Here is a tiny trained network, its code and every weight. The questions are about switching its units off for an input and a target symbol, where a switched-off unit gives its printed mean instead of its output.

import numpy as np


def w(rows, s, z=0):
    codes = np.array(rows[::2]) - 128.0
    scale = np.full(codes.shape[1], s)
    scale[-1] = z or s
    return codes * scale


def f(y):
    return y / 2 * (1 + np.tanh(0.7978845608 * (y + 0.044715 * y**3)))


def softmax(a):
    e = np.exp(a - a.max(-1, keepdims=True))
    return e / e.sum(-1, keepdims=True)


def log_softmax(a):
    a = a - a.max(-1, keepdims=True)
    return a - np.log(np.exp(a).sum(-1, keepdims=True))


def net(x, mask):
    ids = ['αβγδεηθμξπτφψω'.index(c) for c in x.split()]
    T = len(ids)
    res = E[ids] + P[:T]
    u = 0
    for l in range(2):
        q, k, v = (res @ M[l].T for M in (Q, K, V))
        z = softmax(np.where(np.tri(T) > 0, q @ k.T / 3**0.5, -1e9)) @ v
        res = res + np.where(mask[u], z, O[l][:, -1]) @ O[l][:, :-1]
        u += 1
        y = f(res @ A[l][:, :-1].T + A[l][:, -1])
        res = res + np.where(mask[u : u + 4], y, B[l][:, -1]) @ B[l][:, :-1]
        u += 4
    return log_softmax(res[-1] @ U[:, :-1].T + U[:, -1])


Q, K, V, O, A, B = {}, {}, {}, {}, {}, {}
E = w([
[47,113,153,132,203,77,184,199,81],'α',
[151,71,163,183,33,202,60,124,123],'β',
[182,158,114,84,114,37,122,182,69],'γ',
[90,172,157,55,76,117,204,100,136],'δ',
[159,224,204,135,48,204,128,149,166],'ε',
[123,177,102,143,122,117,6,254,111],'η',
[182,97,87,140,115,106,126,70,171],'θ',
[184,223,92,112,215,156,77,92,142],'μ',
[143,95,88,199,163,171,162,63,57],'ξ',
[184,52,178,86,201,126,73,204,168],'π',
[76,202,91,194,167,176,194,76,185],'τ',
[70,71,177,78,163,120,103,63,71],'φ',
[114,109,227,147,108,80,224,150,120],'ψ',
[212,157,216,135,121,214,154,159,110],'ω',
],0.02)
P = w([
[143,119,84,228,131,48,243,109,113],'0',
[119,131,161,58,196,26,82,196,163],'1',
[198,91,102,176,100,197,242,92,110],'2',
[119,111,187,71,225,79,84,129,150],'3',
[177,123,113,143,92,254,218,34,71],'4',
[110,125,183,78,227,96,70,125,132],'5',
],0.0087)
Q[0] = w([
[218,97,117,122,94,183,80,112,172],'L0H1',
[170,107,63,107,44,96,204,162,211],'L0H1',
[154,113,139,121,163,184,209,121,2],'L0H1',
],0.0073)
K[0] = w([
[116,191,117,130,48,128,85,59,146],'L0H1',
[172,120,91,115,28,101,191,118,188],'L0H1',
[139,199,136,127,125,165,161,93,2],'L0H1',
],0.0083)
V[0] = w([
[130,11,181,168,61,3,188,116,41],'L0H1',
[142,190,127,24,26,92,100,125,213],'L0H1',
[73,111,136,95,97,151,107,119,240],'L0H1',
],0.004)
O[0] = w([
[73,139,42,81,146,177,122,106,79,194],'L0H1',
[2,212,142,140,105,192,22,11,59,2],'L0H1',
[83,109,229,83,43,109,41,75,97,75],'L0H1',
],0.0071,0.0025)
A[0] = w([
[134,189,220,65,104,160,6,179,254,2],'L0N1',
[71,132,143,196,188,163,90,171,228,180],'L0N2',
[88,84,185,160,99,126,195,188,74,171],'L0N3',
[142,198,217,126,222,166,120,145,118,242],'L0N4',
],0.0075,0.00049)
B[0] = w([
[61,102,135,202,166,93,174,124,186,254],'L0N1',
[123,44,100,74,79,147,110,154,74,223],'L0N2',
[185,154,152,209,137,192,156,162,73,168],'L0N3',
[127,110,109,84,59,209,90,190,249,243],'L0N4',
],0.012,0.0064)
Q[1] = w([
[195,66,129,33,212,240,165,45,136],'L1H1',
[123,172,1,183,43,236,56,141,150],'L1H1',
[151,48,135,191,140,90,96,68,113],'L1H1',
],0.0079)
K[1] = w([
[192,2,115,52,137,186,146,27,166],'L1H1',
[109,36,81,178,87,220,74,85,154],'L1H1',
[159,30,151,219,146,80,45,27,86],'L1H1',
],0.0068)
V[1] = w([
[108,190,146,181,29,76,126,202,89],'L1H1',
[114,79,135,245,223,127,18,37,137],'L1H1',
[206,254,183,123,101,114,107,138,85],'L1H1',
],0.0049)
O[1] = w([
[182,111,117,129,118,255,76,90,90,49],'L1H1',
[188,113,79,92,213,138,172,98,102,51],'L1H1',
[91,195,155,97,190,218,151,105,213,2],'L1H1',
],0.011,0.0062)
A[1] = w([
[109,66,176,28,202,88,55,189,90,81],'L1N1',
[141,223,254,171,89,176,217,126,123,97],'L1N2',
[229,229,96,216,135,158,168,94,77,2],'L1N3',
[126,14,73,133,195,236,207,70,3,33],'L1N4',
],0.0067,0.0037)
B[1] = w([
[135,58,203,217,44,161,13,26,116,245],'L1N1',
[146,2,194,91,200,148,125,76,161,183],'L1N2',
[32,76,68,3,10,27,64,144,162,157],'L1N3',
[160,211,211,219,151,28,65,163,166,170],'L1N4',
],0.0084,0.011)
U = w([
[106,100,125,137,224,90,129,220,122,116],'α',
[167,195,190,136,61,136,72,114,115,242],'β',
[86,90,92,42,52,101,125,171,111,135],'γ',
[81,111,175,152,47,124,159,2,65,122],'δ',
[80,101,140,211,125,125,137,50,177,16],'ε',
[97,112,105,175,191,176,109,222,73,249],'η',
[157,69,62,111,166,87,146,34,162,229],'θ',
[175,144,119,149,132,140,146,192,188,130],'μ',
[145,122,93,109,149,65,95,177,195,1],'ξ',
[224,41,102,142,96,133,131,122,56,96],'π',
[111,123,136,248,64,131,236,128,140,127],'τ',
[113,150,188,235,146,116,141,105,95,132],'φ',
[68,127,200,77,111,60,158,119,139,123],'ψ',
[140,73,143,107,167,151,161,149,109,172],'ω',
],0.008,0.0061)

Each question gives the input, a string of symbols that net reads in full, and the target symbol t.
The units are the heads (3 rows each of Q, K, V and O) and the neurons (one row each of A and B). Each row of codes is followed by its name. A weight is (code - 128) times the scale printed after its matrix; where a second scale follows, it is the last column's (O, A, B and U).
mask holds one flag per unit, layer by layer, with each layer's heads first. A switched-off unit (its flag False) gives its mean, the last column of its rows in O or B, instead of its output. The means were averaged over made-up inputs and are rounded, as every weight is.
A unit's drop is (log p(t) with every unit on - log p(t) with that unit switched off) / (log p(t) with every unit on - log p(t) with every unit switched off).
The circuit of an input: a set's keep is (log p(t) with only the set's units on - log p(t) with every unit switched off) / (log p(t) with every unit on - log p(t) with every unit switched off). Starting from all 10 units, units are removed one at a time, each time the one whose removal leaves the highest keep (on an exact tie, the one counted first), for as long as the keep stays at least 0.8.
circuit, biggest first: the units of the circuit, biggest drop first
unit that matters most: the unit with the biggest drop
k most important neurons: the k neurons with the biggest drops, biggest first
top k neurons in layer l: the k neurons of layer l with the biggest drops, biggest first
drop when u is switched off: that unit's drop, to one decimal
input τ α ω τ ψ ε, target τ: circuit, biggest first => [L0N1]
input τ π π γ ε, target ε: circuit, biggest first => [L1N2; L0H1; L0N1]
input π ε μ, target μ: circuit, biggest first => [L0N4; L1N1; L0H1]
input π β π η, target π: circuit, biggest first => [L1H1; L0N1; L0N2; L1N1]
input θ π ω, target ω: top 3 neurons in layer 0 => [L0N4; L0N1; L0N3]
input δ μ θ, target θ: circuit, biggest first => [L1H1; L0N2; L0N4]
input γ β β β ψ, target ψ: 4 most important neurons => [L1N3; L0N3; L1N4; L1N2]
input π ε π π γ ξ, target α: 2 most important neurons => [L1N1; L1N4]
input π δ π π γ, target γ: 2 most important neurons => [L0N2; L1N3]
input φ θ π μ ω ψ, target ω: circuit, biggest first => [L1N2; L0N3; L1H1; L1N1]
input γ π π π π ξ, target α: top 2 neurons in layer 0 => [L0N4; L0N2]
input ψ π ω, target ω: 2 most important neurons => [L1N2; L0N1]
input θ τ α τ η φ, target δ: 2 most important neurons => [L1N1; L0N1]
input γ π α, target α: most important neuron => [L1N4]
input ε μ τ α, target η: circuit, biggest first => [L0N3; L1H1]
input π π η η, target π: circuit, biggest first => [L1H1; L0N1; L1N1; L0N2]
input φ β ψ ψ, target ω: top 3 neurons in layer 0 => [L0N3; L0N1; L0N2]
input φ π θ τ μ, target μ: 3 most important neurons => [L0N4; L1N1; L1N3]
input π β ψ, target ψ: top 3 neurons in layer 0 => [L0N3; L0N4; L0N2]
input τ θ π γ η, target η: unit that matters most => L1N1
input ω θ β, target β: drop when L1N4 is switched off => 1.2
input γ π π π ε, target ε: drop when L0N2 is switched off => 0.1
input δ β θ ξ φ, target φ: top 2 neurons in layer 0 => [L0N4; L0N3]
